[128 = 0]

zereg-moru: 123 135 157 98 147 123 118 131 163 91 119 114 117 110 119 137 143 146
 133 135 143 101 123 138
furu-kom: 146 95 103 140 106 123 134 117 125 110 99 133 146 131 134 112 126 141
 126 132 139 155 156 149
zereg-moru: 147 154 117 130 141 93 128 128 157 97 127 118 113 92 108 142 92 112 166
 136 145 106 125 147
ful-vonum: 126 136 138 127 133 110 132 130 138 115 149 121 97 135 116 153 104 92
 116 121 122 125 113 115
dode-mav: 103 122 134 144 126 159 127 151 115 144 144 123 112 157 124 116 130 129
 116 114 119 133 128 127
furu-kom: 153 128 111 153 121 94 125 143 130 131 133 113 136 88 133 135 131 149
 160 146 137 101 103 124
ful-vonum: 140 89 120 161 100 133 134 136 116 120 113 114 138 138 154 119 141 154
 111 131 140 147 134 129
dode-mav: 149 130 118 123 130 123 135 123 147 115 124 126 141 119 134 133 145 125
 136 131 132 124 129 137
zereg-moru: 120 135 125 146 127 145 129 139 114 149 138 127 127 137 134 121 127 129
 130 122 124 129 125 124
sem-lani: 136 107 120 144 116 116 145 126 151 71 129 114 85 159 112 145 81 77 101
 110 137 159 148 145
furu-kom: 104 112 163 84 138 145 126 116 149 94 121 131 109 161 116 135 141 117 86
 116 124 141 142 129
sem-lani: 92 133 192 121 135 153 119 130 116 130 130 111 102 146 150 138 127 141
 88 122 135 127 114 97
sem-lani: 111 159 161 128 145 142 124 121 145 91 110 113 97 124 126 129 77 120 133
 121 160 128 148 147
sem-lani: 61 187 197 109 177 203 101 157 145 124 119 108 99 126 119 98 122 172 153
 117 157 88 140 156
dode-mav: 98 120 157 133 127 167 119 132 123 109 99 119 116 145 134 103 113 158
 116 121 152 143 158 148
zereg-moru: 158 129 137 135 134 105 135 142 176 76 131 91 115 103 139 155 144 130
 137 136 151 99 107 135
sem-lani: 112 143 126 132 141 140 123 148 136 126 139 124 108 130 104 120 114 123
 147 120 128 115 130 145
zereg-moru: 135 109 101 157 115 111 123 159 121 138 141 118 125 114 114 121 135 149
 151 136 124 111 111 133
ful-vonum: 145 136 132 112 135 148 143 109 146 118 121 131 150 140 153 134 157 115
 114 122 130 138 138 130
dode-mav: 135 98 110 109 115 89 122 120 118 135 131 146 135 122 107 134 138 127
 121 139 106 131 119 115
furu-kom: 150 172 136 101 153 139 145 92 168 94 112 133 138 124 141 141 116 89 135
 120 146 134 153 149
ful-vonum: 138 143 95 147 134 119 124 144 141 120 123 125 128 100 104 111 106 137
 180 133 141 111 139 165
dode-mav: 149 127 141 107 135 128 132 117 156 104 112 119 151 113 150 136 168 146
 126 137 141 116 126 131
ful-vonum: 130 127 138 161 115 145 139 133 106 149 140 115 128 145 165 135 130 124
 104 121 128 140 114 101
dode-mav: 121 104 151 130 124 151 125 144 139 108 116 107 129 137 146 120 165 166
 111 129 142 123 127 132
sem-lani: 119 133 166 102 141 184 143 109 152 99 114 124 130 173 158 130 155 112
 82 107 138 153 154 134
dode-mav: 151 198 111 171 150 162 152 133 153 120 138 111 123 123 148 129 87 84
 169 109 155 124 143 160
dode-mav: 129 134 120 138 130 143 134 135 134 125 131 125 126 137 128 123 127 120
 133 120 130 131 136 140
furu-kom: 108 109 135 176 106 138 116 152 90 147 121 112 116 128 140 107 105 169
 128 132 141 133 126 122
sem-lani: 130 115 116 145 115 100 131 135 116 134 150 127 106 135 114 144 105 102
 118 126 114 134 111 110
furu-kom: 140 106 167 116 119 114 127 119 132 114 120 109 137 119 168 152 169 155
 92 143 136 120 101 92
sem-lani: 120 131 128 123 135 150 134 135 136 129 142 129 121 152 122 128 139 110
 118 114 118 132 131 132
furu-kom: 162 145 103 121 133 123 144 101 150 110 110 139 154 117 138 130 122 105
 145 128 139 140 151 151
ful-vonum: 126 132 148 107 135 135 134 115 136 123 134 130 125 144 138 143 140 109
 102 121 121 134 124 113
furu-kom: 123 153 128 133 136 126 126 139 103 187 167 135 135 122 135 139 146 119
 135 129 101 107 89 90
zereg-moru: 144 124 120 129 132 102 118 140 161 84 106 110 126 85 112 123 124 161
 168 145 156 100 132 162
ful-vonum: 95 155 161 95 154 134 117 129 132 136 147 134 102 135 105 139 118 110
 121 121 115 112 115 114
zereg-moru: 144 124 115 161 125 119 126 162 148 107 130 97 122 100 128 125 137 157
 162 137 148 98 114 148
ful-vonum: 126 120 154 116 127 161 137 116 129 128 122 125 143 155 163 131 165 132
 90 120 128 144 132 114
sem-lani: 152 134 107 130 123 111 147 104 130 126 137 140 130 140 132 147 109 76
 116 120 118 151 133 121
dode-mav: 132 121 129 120 126 120 127 126 129 128 129 130 133 125 128 132 141 132
 124 132 124 125 122 122
ful-vonum: 130 109 124 102 124 89 122 115 133 112 127 140 118 122 102 142 118 115
 119 135 117 130 125 122
furu-kom: 123 113 117 115 124 137 131 119 124 130 125 145 134 150 117 119 134 117
 114 120 115 148 145 135
zereg-moru: 114 141 155 111 131 170 141 95 109 148 124 146 139 171 161 131 131 99 80
 109 119 166 145 106
zereg-moru: 137 134 136 114 135 117 130 117 147 104 120 125 125 119 128 139 123 120
 128 131 137 124 131 133
144 102 138 146 106 122 130 120 113 127 108 116 147 121 168 130 145 160
 109 141 142 139 122 110 => furu-kom
172 63 80 126 95 44 127 138 130 125 146 131 143 101 106 152 171 137 129
 155 99 113 88 106 => dode-mav
148 112 96 96 122 85 128 99 130 124 118 159 147 114 102 133 125 111 135
 139 111 139 138 132 => dode-mav
74 154 178 105 156 157 110 147 127 138 148 123 89 144 106 129 119 128
 118 116 121 107 115 117 => ful-vonum
129 95 133 116 112 149 136 100 128 100 91 137 141 159 144 115 131 131 91
 121 138 173 169 142 => furu-kom
129 127 118 123 126 142 134 115 126 127 118 141 136 143 128 118 122 115
 123 120 126 149 150 140 => furu-kom
146 142 99 147 132 141 144 139 145 125 143 124 131 137 127 127 131 102
 145 116 127 129 134 148 => dode-mav
128 157 133 109 144 148 127 116 122 162 128 143 160 118 145 121 156 138
 141 131 122 118 125 121 => sem-lani
85 95 174 125 119 140 108 156 95 160 149 116 109 149 134 130 165 168 86
 131 108 116 90 81 => dode-mav
163 147 121 110 137 124 145 94 159 97 106 133 152 117 147 139 130 106
 133 129 144 138 148 144 => furu-kom
135 52 116 134 97 121 123 150 127 113 116 117 143 139 131 115 189 180
 104 139 123 133 123 130 => sem-lani
130 127 118 126 121 128 134 108 110 143 125 147 137 142 132 126 113 108
 116 123 118 153 141 121 => zereg-moru
175 139 78 197 105 122 156 123 118 131 126 119 141 123 160 129 87 97 148
 123 146 154 141 141 => zereg-moru
114 110 151 148 121 155 123 150 130 111 117 102 117 138 143 116 139 164
 117 126 147 126 131 136 => dode-mav
140 126 114 117 129 110 129 129 131 141 144 136 139 120 122 138 152 121
 133 133 110 116 110 116 => furu-kom
156 81 77 171 94 88 126 144 125 102 106 118 132 103 113 111 107 157 156
 144 144 135 141 158 => ful-vonum
157 144 103 117 130 126 150 97 132 141 133 151 156 137 142 139 136 83
 123 121 114 148 137 123 => sem-lani
94 107 177 136 124 177 125 147 121 121 126 104 109 168 153 121 153 155
 81 115 136 137 127 116 => ful-vonum
109 132 163 105 138 144 122 132 120 153 145 127 131 138 142 138 169 139
 103 128 112 114 102 94 => dode-mav
127 105 102 157 111 85 120 155 113 134 152 122 99 119 95 135 99 123 140
 134 115 119 105 120 => sem-lani
115 151 141 146 133 102 116 133 122 117 128 116 90 103 110 136 59 122
 149 133 146 116 122 129 => sem-lani

piv-lak: 103 120 97 101 114 98 143 121 135 131 167 94 138 127 171 161 163 132 111
 161 70 113 147 81
bege-sen: 126 116 110 115 121 120 116 133 149 125 137 114 100 126 147 137 123 121
 121 141 115 141 134 115
bege-sen: 127 126 135 129 125 130 129 122 106 121 120 135 157 120 120 111 137 121
 133 116 130 116 122 126
tof-vuzu: 141 141 138 137 135 122 134 123 125 137 120 150 122 137 117 128 124 136
 129 129 137 132 124 144
timif-kur: 122 111 120 115 126 117 110 145 146 132 146 110 124 143 134 128 130 97
 148 151 102 111 146 89
bege-sen: 132 165 149 151 151 143 164 126 120 146 129 146 149 139 99 147 132 158
 135 120 152 118 123 163
tof-vuzu: 152 126 135 124 124 125 150 107 103 107 139 131 134 123 152 109 125 129
 123 116 135 106 144 152
timif-kur: 113 102 106 91 123 105 104 146 135 127 156 109 161 124 124 120 160 55
 173 162 75 85 144 50
tof-vuzu: 173 134 158 175 153 130 87 150 182 151 95 176 60 203 104 80 61 118 134
 116 175 175 134 159
piv-lak: 134 160 139 154 132 123 137 114 107 134 102 156 119 141 102 120 121 164
 102 109 152 151 109 158
bege-sen: 141 115 148 120 123 146 140 124 96 107 137 113 142 106 130 124 122 120
 152 121 142 85 142 149
bege-sen: 124 128 114 125 126 116 123 126 151 139 124 136 109 128 144 143 131 140
 109 138 117 159 119 123
tof-vuzu: 134 146 108 118 136 117 137 119 134 134 123 154 125 107 115 139 144 124
 126 133 128 147 108 134
timif-kur: 142 156 117 127 145 118 166 116 153 148 146 145 105 128 144 173 135 161
 114 147 127 143 129 159
piv-lak: 131 131 126 126 118 96 132 111 114 132 129 138 127 140 145 127 141 140
 109 141 104 127 132 115
piv-lak: 128 158 131 146 127 106 144 112 111 138 122 138 109 154 124 138 128 173
 94 130 126 141 127 141
timif-kur: 133 122 153 134 136 163 140 140 126 125 137 110 130 120 124 144 111 136
 152 123 153 103 141 158
tof-vuzu: 91 108 94 111 121 137 99 149 161 129 127 105 135 108 131 135 142 104 125
 131 107 158 111 83
piv-lak: 140 169 162 157 127 117 151 108 59 123 113 139 121 152 85 120 117 173
 117 115 153 99 132 166
timif-kur: 127 145 122 139 124 102 128 108 116 135 107 159 135 140 126 113 141 146
 95 120 121 156 109 123
bege-sen: 120 110 112 94 108 110 154 106 112 117 156 106 143 91 180 163 160 140
 116 152 89 104 139 116
piv-lak: 107 131 113 115 129 133 142 132 130 129 147 107 150 113 129 152 150 127
 133 136 111 115 128 111
tof-vuzu: 96 116 146 136 134 161 144 149 140 141 151 88 170 138 141 158 136 143
 143 132 119 98 145 115
tof-vuzu: 158 122 123 124 138 140 149 116 145 111 144 138 138 125 164 101 120 111
 127 106 145 128 141 156
bege-sen: 129 94 149 134 101 95 99 117 116 133 110 136 126 156 167 106 125 137 106
 141 98 130 138 99
timif-kur: 156 142 155 133 135 125 148 112 100 132 116 162 130 115 111 136 127 142
 143 131 148 110 123 169
tof-vuzu: 150 128 134 133 129 120 140 103 119 123 114 166 153 124 149 97 134 129
 113 108 136 140 118 147
bege-sen: 131 145 125 126 139 129 160 128 147 142 155 115 104 132 142 179 128 160
 125 150 125 123 143 150
piv-lak: 124 132 148 134 142 179 139 160 122 116 156 74 117 129 95 148 99 124 173
 123 161 78 157 152
timif-kur: 139 131 106 120 122 90 113 121 145 133 127 142 86 144 139 124 126 122
 109 147 108 154 129 111
timif-kur: 157 127 159 137 127 93 114 122 109 144 113 165 113 158 114 116 120 122
 146 153 120 108 138 126
piv-lak: 96 109 106 104 141 190 133 172 168 115 173 54 140 94 125 164 126 94 172
 128 135 101 145 115
bege-sen: 129 105 112 102 113 128 125 116 124 111 126 125 129 82 155 134 139 118
 123 129 120 135 118 129
piv-lak: 168 86 154 126 123 131 87 134 134 116 107 154 115 130 135 77 96 78 161
 122 146 121 136 135
timif-kur: 115 141 105 138 123 125 129 118 139 125 116 129 116 131 141 122 128 154
 81 108 131 176 111 132
tof-vuzu: 141 107 116 135 142 150 106 145 191 126 128 135 119 146 154 91 103 94
 128 106 146 167 131 128
117 134 131 134 132 138 140 128 127 132 130 125 152 127 128 133 137 138
 124 120 130 127 124 130 => timif-kur
133 132 131 142 133 130 115 129 147 141 102 156 112 132 120 124 117 138
 116 121 144 167 108 142 => bege-sen
99 120 103 117 125 147 126 139 141 117 141 96 151 113 136 128 141 115
 123 116 119 134 125 103 => timif-kur
123 127 107 127 129 117 109 137 165 138 125 129 93 140 135 133 120 126
 113 138 120 166 123 114 => bege-sen
127 153 160 130 120 114 162 116 58 128 144 106 122 131 101 171 134 172
 141 154 122 60 151 147 => tof-vuzu
94 105 154 145 126 183 120 155 122 119 130 81 175 133 122 115 117 127
 145 99 145 102 137 119 => timif-kur
120 147 128 135 126 111 149 126 125 137 154 100 98 161 140 161 124 167
 108 150 110 114 154 126 => piv-lak
86 96 147 138 125 167 127 153 146 137 145 80 182 142 157 139 134 136 135
 122 114 106 145 99 => tof-vuzu
156 154 122 126 157 138 161 128 154 135 151 143 114 126 122 146 122 124
 146 131 149 125 136 166 => tof-vuzu
109 142 127 145 135 130 144 127 143 146 132 127 148 150 138 140 139 157
 105 123 121 144 125 123 => timif-kur
136 105 114 103 120 130 105 140 131 107 138 108 104 107 127 120 118 86
 153 137 125 113 139 114 => timif-kur
129 142 149 151 140 138 121 148 115 127 137 112 136 176 89 99 110 111
 154 118 140 93 151 118 => bege-sen
141 114 135 128 118 87 91 132 127 136 119 143 104 164 125 103 120 102
 136 154 101 122 141 90 => timif-kur
127 115 100 114 104 87 121 108 132 118 139 117 101 141 182 120 134 136
 84 141 89 147 141 100 => piv-lak
128 128 170 167 121 91 120 119 124 165 109 155 128 201 149 123 122 175
 98 147 104 134 140 114 => bege-sen
149 137 151 143 131 96 125 120 124 150 118 162 109 164 125 128 122 142
 127 149 120 126 135 131 => timif-kur
125 134 124 130 132 129 129 132 130 129 132 125 130 134 120 127 129 124
 131 127 128 126 129 123 => bege-sen
120 145 119 111 118 110 137 123 92 122 137 111 108 107 102 161 141 139
 133 151 115 103 129 124 => tof-vuzu
139 162 148 147 114 97 147 94 52 116 110 144 126 146 106 108 130 169 98
 116 134 109 128 149 => piv-lak
153 137 152 146 123 120 118 108 85 117 86 173 132 128 101 82 116 130 121
 100 158 136 108 157 => piv-lak

mok-fip: 133 138 124 133 124 112 141 129 112 131 118 133 147 114 115 132 133 143
 150 131 120 108 145 129
fep-gasu: 101 125 104 86 156 136 109 129 158 136 145 120 123 148 142 126 101 100
 111 101 145 125 108 117
dup-kepal: 111 167 159 120 49 128 166 135 103 126 169 144 61 94 142 129 139 138 113
 115 147 117 84 123
gevov-puval: 119 113 150 139 138 125 154 123 129 113 132 130 127 113 140 147 123 120
 126 144 106 123 134 122
fep-gasu: 117 174 125 141 113 128 133 110 128 128 119 134 108 114 122 103 125 124
 121 115 114 95 130 99
gal-nif: 131 81 162 153 112 129 162 141 132 121 132 111 135 131 157 153 155 126
 151 159 127 144 125 159
mok-fip: 131 135 123 128 135 130 127 128 121 128 130 132 132 123 125 125 124 137
 130 128 127 123 131 127
gevov-puval: 129 99 151 125 125 122 113 136 130 126 134 111 133 140 116 152 111 120
 127 144 122 159 119 129
gunu-mipu: 135 131 143 129 85 101 173 135 106 128 119 135 128 98 118 150 155 133
 145 128 122 113 140 140
gunu-mipu: 95 123 97 113 156 102 96 113 163 130 103 139 140 152 123 119 129 109 122
 103 139 126 135 105
mok-fip: 141 118 117 147 156 137 132 128 130 130 115 120 160 135 137 120 136 138
 152 143 120 116 148 142
gal-nif: 167 141 142 153 116 154 144 133 117 142 118 80 152 126 113 123 112 119
 156 151 90 105 147 138
mok-fip: 99 138 152 137 90 94 119 111 144 125 108 120 107 130 101 135 121 99 118
 121 109 129 124 89
fep-gasu: 121 170 149 143 90 116 132 115 113 127 125 127 105 108 102 121 114 128
 124 127 105 108 125 95
gunu-mipu: 137 131 162 149 88 112 152 130 109 127 121 114 128 110 109 146 131 129
 146 147 103 122 135 126
gunu-mipu: 146 132 139 132 98 135 117 135 117 134 131 119 116 132 114 126 131 132
 124 132 133 147 119 137
gal-nif: 105 153 120 134 104 133 96 125 128 128 147 157 85 141 145 92 148 158 113
 113 174 144 90 121
gunu-mipu: 128 122 136 123 81 111 146 143 115 135 133 132 120 123 130 138 159 140
 144 125 152 134 116 151
fep-gasu: 136 152 112 107 98 122 119 130 125 142 120 126 117 129 106 119 133 119
 121 103 139 124 126 127
gunu-mipu: 139 125 115 111 133 143 123 138 122 131 143 136 122 131 137 124 132 137
 119 121 149 140 119 146
gal-nif: 128 127 151 179 115 132 146 118 107 98 133 184 91 105 160 113 181 176
 112 150 145 148 123 138
gevov-puval: 110 92 150 116 113 90 99 128 150 131 110 102 139 152 92 163 109 92 126
 131 115 163 126 109
gevov-puval: 148 177 127 130 97 162 128 137 110 150 149 97 118 127 124 99 107 138 144
 125 127 99 110 130
gal-nif: 153 113 148 163 132 126 170 124 111 112 109 137 144 101 131 143 153 137
 140 156 99 121 163 143
fep-gasu: 160 118 149 141 119 159 143 128 121 117 133 128 106 119 136 132 137 119
 100 142 118 152 130 145
gunu-mipu: 157 125 119 104 152 145 131 137 106 126 143 138 134 113 120 141 110 136
 111 128 125 137 136 141
gevov-puval: 86 178 135 157 88 93 115 116 136 151 110 87 145 140 102 103 107 129 189
 128 107 68 122 82
mok-fip: 138 86 114 138 144 130 126 126 173 138 85 91 164 166 136 129 152 83 145
 129 121 136 155 150
gal-nif: 159 139 94 87 132 82 111 136 96 146 94 135 179 113 53 153 114 136 143
 108 115 120 172 127
gevov-puval: 74 135 135 148 107 106 152 119 154 128 125 124 119 133 161 117 149 121
 158 123 135 91 113 112
dup-kepal: 140 182 141 120 86 125 156 133 89 140 143 114 121 91 98 131 99 137 144
 124 102 84 127 112
gevov-puval: 123 103 139 120 132 126 143 128 139 117 130 133 118 124 140 148 133 108
 110 128 125 143 127 132
mok-fip: 122 132 146 160 137 126 133 119 123 117 125 130 133 120 131 125 123 142
 139 150 108 118 134 114
gevov-puval: 119 130 103 135 153 122 141 118 131 117 117 167 130 118 151 113 161 145
 125 118 143 115 143 133
gal-nif: 127 138 106 121 142 103 139 117 125 124 101 154 143 111 114 130 142 129
 127 112 121 108 158 120
dup-kepal: 144 148 151 116 116 125 172 137 99 136 139 92 151 92 100 160 81 115 153
 140 76 83 143 117
fep-gasu: 116 132 104 133 137 109 129 127 130 134 112 139 151 131 132 117 149 145
 156 121 141 106 141 131
dup-kepal: 146 129 105 109 147 133 90 133 109 125 137 165 121 130 115 120 130 159
 100 118 157 164 124 137
gunu-mipu: 169 148 116 117 127 158 146 131 106 127 134 142 114 105 127 120 135 133
 103 119 128 126 139 147
gunu-mipu: 122 105 139 121 159 142 168 146 110 119 169 133 142 108 167 151 117 153
 148 150 131 115 118 150
dup-kepal: 147 110 143 122 136 139 118 131 124 122 134 120 125 129 115 146 108 117
 106 139 115 158 128 130
dup-kepal: 84 104 146 133 137 94 140 111 147 102 123 158 110 118 141 150 138 114
 107 128 123 137 126 103
dup-kepal: 138 119 109 109 165 122 125 134 115 128 129 140 157 121 119 140 116 143
 133 128 127 126 144 135
gal-nif: 125 125 125 131 100 117 127 137 130 140 123 118 134 141 129 123 150 134
 152 126 147 128 122 142
dup-kepal: 143 122 143 137 99 158 114 134 136 131 139 113 97 147 139 116 139 119
 109 132 144 161 104 144
fep-gasu: 126 79 68 122 204 131 117 139 155 136 111 140 191 164 171 115 167 149
 167 125 169 127 152 173
dup-kepal: 127 155 111 137 105 136 123 130 128 142 127 127 120 138 139 95 151 143
 144 116 152 112 118 137
fep-gasu: 103 86 126 122 166 124 146 135 143 117 142 137 144 133 168 146 135 131
 140 137 141 130 124 143
gal-nif: 114 136 130 149 106 149 142 128 159 144 126 85 126 153 160 103 139 104
 157 128 131 100 113 135
fep-gasu: 121 99 141 137 147 124 135 133 127 119 137 128 142 129 141 145 126 138
 139 148 125 137 127 135
mok-fip: 130 107 125 134 108 98 145 129 145 138 87 106 158 138 115 142 157 101
 158 126 118 118 156 139
mok-fip: 118 144 141 108 92 114 139 134 106 125 150 146 97 106 120 141 126 138
 114 117 140 132 107 122
mok-fip: 141 127 129 139 145 127 147 128 111 122 123 136 148 110 126 134 130 144
 141 141 112 114 149 134
gevov-puval: 101 93 122 115 126 93 106 125 157 126 108 136 131 152 124 143 147 108
 121 115 147 157 126 125
116 105 132 112 136 126 132 134 145 131 134 110 136 139 136 145 117 106
 131 128 127 132 122 131 => gal-nif
119 119 139 120 110 112 127 120 147 126 111 120 116 132 113 142 128 91
 110 118 116 139 131 114 => mok-fip
109 104 145 128 128 120 140 125 140 114 134 137 112 126 144 145 134 115
 113 132 129 143 119 125 => dup-kepal
106 116 122 133 138 111 147 118 140 114 118 157 121 120 150 131 157 127
 122 121 137 123 135 127 => gal-nif
161 139 137 117 65 103 128 135 102 138 106 129 119 115 76 143 147 124
 121 117 127 148 140 137 => gunu-mipu
97 117 130 139 134 122 100 124 154 131 129 116 130 158 140 117 124 125
 139 132 140 136 110 116 => gunu-mipu
95 101 128 137 152 105 134 116 154 114 113 142 135 134 146 138 143 116
 129 129 127 128 136 117 => dup-kepal
110 131 155 158 96 124 99 105 151 113 114 137 79 143 123 113 141 109 88
 128 128 164 110 99 => dup-kepal
124 102 155 135 119 128 148 125 139 115 128 125 112 123 139 149 135 106
 112 138 116 146 126 130 => mok-fip
82 124 111 117 134 100 166 127 142 124 131 154 130 116 165 132 157 132
 148 110 149 92 126 129 => fep-gasu
120 111 148 132 137 113 144 120 134 115 120 127 132 116 122 153 118 109
 121 138 101 129 141 114 => gevov-puval
91 161 143 144 94 115 97 119 129 131 141 128 99 138 121 106 114 143 132
 126 138 124 94 92 => mok-fip
123 119 133 132 127 116 110 130 128 130 124 121 139 139 116 133 121 133
 138 136 127 139 126 123 => gevov-puval
171 137 124 114 117 163 127 149 106 146 147 101 135 131 120 124 113 136
 136 133 132 132 122 157 => dup-kepal
150 172 130 134 84 147 112 130 109 142 135 119 102 128 109 100 126 140
 122 121 135 128 113 126 => dup-kepal
81 131 129 137 146 110 157 117 140 115 135 146 127 114 161 129 133 133
 143 128 126 91 124 109 => fep-gasu
124 111 153 116 85 97 150 143 108 127 137 131 123 112 115 163 139 134
 138 133 134 142 119 139 => fep-gasu
145 113 132 105 133 140 121 140 110 121 153 145 114 121 127 145 121 139
 100 129 143 163 115 144 => dup-kepal
128 107 120 111 138 110 119 123 141 122 108 140 131 131 113 145 134 106
 106 116 127 149 142 125 => gevov-puval
175 166 129 154 116 139 124 124 88 131 114 132 137 107 92 110 125 159
 134 141 105 117 153 128 => gal-nif
143 107 108 140 146 144 133 142 135 140 122 113 163 149 154 115 153 142
 166 139 146 122 137 166 => mok-fip
96 116 114 138 151 103 149 126 135 123 122 147 153 124 156 128 152 149
 163 130 139 99 137 131 => fep-gasu
126 143 102 123 134 132 108 115 147 131 109 137 119 140 126 104 139 114
 109 105 138 127 134 119 => gunu-mipu
129 149 102 99 121 122 107 131 127 143 127 129 128 135 110 118 121 127
 124 102 145 124 123 124 => mok-fip
86 127 82 113 208 120 136 105 166 116 113 157 149 127 162 116 125 111
 121 104 125 86 150 105 => gunu-mipu
136 96 105 101 125 130 160 144 137 130 128 147 126 128 162 139 178 121
 123 109 166 140 130 176 => fep-gasu
101 123 126 137 132 128 171 131 135 123 142 139 126 117 177 124 154 139
 151 129 142 97 120 141 => gunu-mipu
157 157 140 146 76 135 167 126 107 129 115 132 105 100 122 119 160 127
 125 125 118 112 140 140 => gunu-mipu
125 107 148 132 129 129 135 126 139 121 128 116 124 130 132 144 121 107
 119 138 113 140 127 125 => dup-kepal
147 122 125 132 140 131 92 133 122 137 121 111 152 147 102 126 109 137
 138 140 123 146 134 129 => fep-gasu
